In the rows, 128 means zero.
Each row is followed by its class number.
[155 158 137 168  72 127 148 161  81 158 118 113  94 102 104 123 143 132
  76 152 120 133 137 134 172 150 148 111 154 141 114 132 126 128 132 159
  92 168 142]  3
[143 132  69 138  92  94 123 125 113 155  90 150 132  94  78 130 132 119
 191 175  96 130 115 113 164  82 114 136 168 120 141 128 137  46 180 159
 122 127 138]  2
[162 127 140 161  57 105 151 132  94 142 103 142 139 123  63 140 162 154
 143 145 108 143 147 100 170 135 143 131 151 144 102 101 125  88 114 121
  62 146 117]  2
[111  71  84 134 136 103 124 128 182 133 110 162 155 112 129 148 114  85
 111 113 115 147  80 160 165 127 148 130 150 118 131 127 111  54 102  94
 125  55  97]  6
[154 138 113 153 121 104 113 154 122 173 104 141 117 120 105 117 161 119
  93 176 114 150 141 141 161 158 141 115 125 133  83 142 129  90 132 118
 126 161 135]  4
[189 127 106 134 102  69 130 127  85 124  90 151 111 134 132 108 128 143
 116 173 102 143 156 130 139 135 113 151 148 120 103 144 142 121 154 146
 128 192  97]  6
[170 126 113 160 140  95 133 144 137 147  82 147 134 117 132 134 161 133
  91 138  87 128 152 102 141 155 135 114 174 124 103 111 119  71 142 117
  89 141  92]  5
[139  98 140 159  86 111 123 115  99 169 145  91 131 127  88 129 124 105
 102 123 140 131 115 125 166 125 140 131 131 142 121 102  99  94  82 133
  84 147 129]  4
[196 119  97 144 114 129 142 162  87 154 116 139 131 108 121 119 136  94
  90 138 112 143 142 139 182 152 133 151 134 122 133 121 126  77 118 124
 110 149 122]  2
[164 130  77 175  84 128 135 162 109 108 126 134  70  93  60 116 150 137
 130 141 131 112 146 132 163 145 135 106 217 158 110  97 162  86 129  92
 121 107 103]  5
[193 113  87 157  62 135 130 156 120 153 102 163 152 124 114 118 159 128
 140 155  80 128 138 133 140 184 121 132 181 119  79  83 120  83 144 126
 132 181 132]  8
[160  98 101 166 124 144 125 152 151 150  98 132 129 130 138 134 171 120
 112 141 100 145 154 120 137 131 150 134 170 124  61  58 119  84 140  94
 104 165 104]  0
[158 115 101 145  87 156  94 137 118 112  77 131 140 115 138 139 147 142
 149 142 128 155 144 120 157 124 115 118 129 166  72  99 128  93 125 136
 104 143 153]  4
[157 129 124 139 138 118 107 149 119 151 113 135 130 142 102 151 158 131
 100 152  76 156 146 121 110 166 121 137 155 123 109 124 104 110 149 156
 106 164 100]  2
[145 113  89 146 131  84 137 158  78 137 183  93  90  88 138  48  58  78
  84 107 151 145 123 130 183 137 128 136 142 101 174 173 143 113 116 141
 173 127 120]  6
[126 103 100 158  61  96 127 131 101 134  77 174 154  83  75 160 173 126
 118 142  99 141 131 136 177 101 134 114 166 151  96 110 148  53 132 120
  93 148  98]  5
[131 158  91 135  93 117 140 163 127 149 137 152 101 127 125 126 100  77
  99 108 153 113  74 155 252 161 132 107 157  86 152 143 138 128 169 133
 174  86 134]  5
[161 116 105 142 107 110 145 147 141 169 111 145 139  92 124 137 162 118
 109 152  76 150 120 145 117 129 152 126 127 114 127 132 148  77 115 121
  81 117 116]  2
[167 143 126 129 152  75 147 154 138 184 122 121 136  72  91  85  89 111
  85 129 171 157 112 115 136 119 167 104  88 136 180 200 128  89 109 124
 115  57 125]  0
[219 143 102 139  60  89 144 128  80 131  72 162 127  85  98 162 172 154
 102 171 102 144 136 157 121 133 123 144 162 105  95 121 130 119 122 162
  93 153 104]  4
[176 130  85 139  76 112 124 114 115 130  83 116 152 137  88 149 173 128
 132 179 120 130 140 113 118 115 107 156 184 104 110  95 108 123 153 140
 142 166 119]  7
[200 137 135 147 100 115 119 137  83 166 115 125 103 121  88 126 127 105
 129 131  89 124 144 130 168 119 149 132 143 138 113 117 165  97 115 149
 139 119 127]  7
[172 136  97 137  84  96 125 144 136 165 107 162 157 121 126 141 158 125
 107 144  80 167 109 133 111 132 135 132 130  88 111 132 112 106 145 131
 116 144 139]  6
[ 99 148 123 157  85 101 114 158 129 144 130 116 130 107  88 179 161 124
  67 133 113 178 119 102 126 154 183 127 136 132 138 152 121  69  87 146
 113 143  89]  6
[ 90 101  81 140 102 114 137 154 112 155 122 166 144  68  62 114 102  85
 131 117 122 172  82 152 161  85 130 132 154 132 151 144 135 108 136 141
 141  52  95]  4
[178 116 131 120 130  82 126 112  96 142  79 124 159  94  95 155 134 139
  95 142 111 167 117 129 120 119 150 154 165 111 117 111  84  86 107 163
 102 128  87]  1
[192 114 119 138  88 102 133 134  70 157  88 158 110  81 110 117 122 122
 110 134 115 144 141 132 213 111 136 122 126 122  99 110 143 103 134 150
  83 158 119]  8
[163 118  73 158 101 111 127 152 135 125 104 138 101 114 118 147 125 112
 106 141 105 132 150 107 196 135 147 124 191 152  97  86 133  90 140 111
 118 135 131]  0
[137 112 135 139 142  60 149  94 123  75  63 154 120  95  73 143  70  96
 161 143 104 106  86 126 187 120 151 159 170 165 146 157 148 122 158 129
 182  64  88]  8
[177 106 148 155  87 119 141 140  89 197 128 126 104 113  62 131 153 133
  77 148  97 149 145 134 182 159 123 137 148 129 110 129 125 113 131 129
  85 170  95]  3
[141 118 132 145 123  93 114 162 124 203 133 137 109 101  71 141 131 109
  94 136  93 140 104 134 173 179 174 102 114 129 139 131 138  72  86 168
  85 122  95]  0
[147 138  88 126 178 152 159 152 130  51 102 143 116  99 162  60  63  56
 157  81 207 141  97 126 139 121 188 159 193 124 138  77 107 128 142  83
 181  87 117]  7
[142 106  44 133  88 135 108 138 143  88  99 123 143 109 126 164 121  91
  82 156  95 149  98 142 173 141 121 150 167 118 132  87 117 122 142 145
 153 139 125]  8
[181  95 117 185 141 108 132 152 156 174 114 138 123  85 116 110 124 105
  87 125 106 166 121 121 162 171 175 111  90 141 119 139  91  52 121 129
 109 109 115]  7
[216 115 149 140 111  90 135 139  72 156  78 158 146  95  87 107 146 145
 158 146 109 164 172 105 151 132 142 161 134 146  95 132 152  52 120 130
 115 173 107]  0
[185 145 101 138  89  97 141 139 102 125  86 152 139 115 132 102 140 144
  91 161 120 127 145 167 157 119 155 115 149 120  82 108 150  70 118 127
 109 149 118]  1
[132 109 125 142 103  87 116 140 127 107 116 126 146 106  90 104 137 137
 101 136 117 179 127 101 135 172 140 126 132 126 117 135 117 110 127 140
  92 189 115]  8
[119  94  98 143  84 117 107 133 120 121 108 139 172 126  77 100 139 147
 127 153  84 161 136 140 173 126 126 118 152 142  77  91 149  70 121 120
 122 142 115]  1
[145 128 124 137  85 142 126 162  87 190 121 153 125 113 102 138 157 154
 148 150 106 149 162 121 123 144 107 122 130 159 113 137 130 100 133 169
  86 194 151]  0
[153 148 105 148  91 133 144 138 162 129 104 134 134 146 122 112 155 133
 105 157 117 136 150 117 103 150 158 129 149 130 104 110 152  97 142 106
 113 174  89]  7
[180 110 106 147  93  81 143 121  59 116  77 126 109  73  96 133 117 123
 112 156 103 142 129 122 231 125 154 152 149 151 117 102 142  76 109 151
  87 172 122]  1
[147 110  74 151 109  82 128 151 116 132 137 143 108  95  95 126 132 138
 113 157  94 137 154 122 161 140 131 120 165 119 121 102 136 105 107 140
 141 114 110]  0
[148 116 124 135 108  97 137 129  90 130 106 126 140  91  94 116 120 105
  71 140 154 154 126 138 200 174 140 154 133 119 128 149 136  75 103 138
 118 177  71]  4
[150 146 106 137  68  65 130 139 137 133  76 128 132 150  74 157 137 112
  87 156 109 162 115  71 224 113 164 140 163 133 134 108 129 126 141 120
 106 105 110]  3
[167 126 112 132  53  93 139 111  79 114  91 143 144  87  87 145 124 138
 139 152 121 157 112 135 185 130 134 149 172 113  95  95 127 130 106 148
 138 118 119]  4
[163 122 109 127 114  84 127 141 127 154 115 147 140 105 135 116 129 126
 119 140 121 162 140 122 118 110 145 128 118 128 126 140 131  81 126 140
 106 154 142]  0
[188 119 104 147  78 113 153 146  70 171 112 102 122 102 158 112 124 118
 123 133 111 128 127 123 192 125 108 151 146 100 137 136 138 106 142 176
 125 159 141]  1
[111 159  92 134 176  93 148 181 135 142 137 157  65  92 111 129 148  93
 104 135 106 126 125 126 149 128 154 127 165 110 182 162 150 107 130 124
 129  80 129]  3
[158 108  91 149 104 125 107 155 132 176 114 165 115 102  96 125 140 118
 108 133 108 176 118 163 160 145 121 109 149  97  93 135 107  86 178 172
 121 142 106]  7
[197 169 161 124  92  62 175 139  34 171  87 127 177 146  92 115 141  96
 141 146 163 133 141 116 144  61 116 188 186  93 144 173 108 147 149 129
 184  89 145]  2
[159 151 100 148  67 116 151 124  84  93  88 150 136  94  97 152 149 144
 115 165 111 167 139 116 178 136 148 171 167 114  98  92 121  97 127 116
 132 186 119]  6
[129 123 110 170 125 128 151 194 166 178 149  96  85  94 135  54 131 101
  67 113 185 183 113 139 214 134 163 114 115  83 157 188 156  41 139 114
 102  89  99]  3
[150 131 103 142  92  99 137 153 110 201  86 157 145 130 117 147 166 121
  74 177  73 146 136 156 164 129 123 130 148 108 109 144 139  74 120 148
  79 151 109]  6
[143 127 111 135  88  89 136 132 126 159  86 149 151 104 101 149 150 104
 123 139 104 159 100  98 148  92 152 138 134 126 133 124 143 123 155 105
 140 108 101]  5
[176 141 105 143  68 108 117 150 111 152 117 148 123 166 108 131 168 145
 119 156  66 109 153 130 159 150 111 117 179 107 105  86 143  95 126 158
  91 160 135]  3
[162 118 126 154  82 117 143 169 114 190 104 127 127 105 131 130 168 104
 124 147  94 147 127 123 169 141 154 139 134 122 119 140 164  82 107 130
 116 135 134]  8
[205 115 133 140 118  93 136 149  80 157 103 146 131 128 101  92 132 165
 105 136 107 153 175 134 126 142  86 126 161 149  97 170 115 112 156 144
  87 156 134]  1
[177  86 134 150  84  94 143 114  83 134 109 122 160 106 103 124 127  95
 115 118 121 138 124 124 161 135 140 164 161 118 113 112 118  76 131 125
 114 182  83]  2
[202 118  89 121  82  60 177 122 115 158 127 205 121  90 116 121  95 134
 155 143  98 147 130 134 129 111 116 163 125 122 158 166 134 110 175 136
 144 139 131]  0
[133 177 125 122 107 136 177 192  96 202 107 152 154 111 132  79 164 114
 143 137 179 127 121 146 141 123 105 133 157  71 172 199 141  90 148 152
 131 104 145]  3
[149 110 125 169  89 118 127 148  91 167 156  68 133  93 110 114 130 101
  78 125 132 193 119  98 167 125 152 145 108 101 134 120  88 111 124 147
 125 158 129]  2
[143 103  95 120 145 121 146 121 170  79 135 125 141 123 166  42  88 134
 159 112 124 150 145 137  99 119 100 136 173  97 130 140 171 119 149 110
 151  92 118]  7
[129 134 114 163  85  98 188 159  94 147 120 152 142 118  87 127 171 130
 113 141 101 123 130 138 132 129 142 149 190 118 133 116 116 103 110 121
  94 135 122]  1
[146  88 124 154 116  74 124 145 145 176 111 163 131 119 106 119 124 103
  87 122 117 158 126 128 178 135 170 108 139 136  94 124 105  67 125 109
  96 122  96]  8
[207 132 130 158  84 109 138 153  84 159  84 140 125  99 130 116 144 129
  98 144  95 142 150 145 143 137 134 140 163 125 106 145 145  60 147 174
 107 172 100]  3
[163 117 102 137 117 109 112 152  89 186 109 131 132 103 159 150 146 102
  90 131 114 155 124 145 149  99 114 129 151  97 127 125  98  91 137 177
 131 126 129]  5
[180 150 140 142  91 111 128 110  84 129 116 127 156 142 101 130 147 152
 105 153 119 140 155 103 139 137 119 154 100 115 112 121 105 111 125 123
 130 199 130]  6
[163 133  93 156 128  74 117 153 111 119  97 129 115 137  98 113 122 106
  91 155 104 141 136 116 161 151 133 143 174 112 129 138 123  84 180 170
 133 162  60]  2
[167 184  91 152 109 130 152 200 113 195 142 116 103 132 128  53 130  70
 127 133 139 119 124 136 200 113 154 118 137  86 167 148 184  74 121 134
 143  84 179]  7
[134 162 112 131 155 145 164 147 115 117  87 135 141 113 136  90 133 112
 164 126 160 140 110 122 142 106 103 171 200  68 148 133 128 115 203 125
 175 110 105]  5
[165 151 124 154  83  84 183 115 115 144  77 158 119 130 116  70 106 140
 163 170 124 112 145 135 143 109 148 129 201 132  93 123 154  91 173 135
 103 159 110]  7
[228 107  94 169 106 103 134 145 137 113 110 112 123 162 129 104 126  96
 124 140 124 114 161  90 172 164 124 154 175 150  93 123 127 117 175  50
 199 122 120]  2
[134 143  83 140  96  81 122 139  94 132  93 130 113  93 124 143 140  95
 110 157 146 141 112 113 185 123 162 137 157 109 122 102 114  85 117 157
 117 173 124]  4
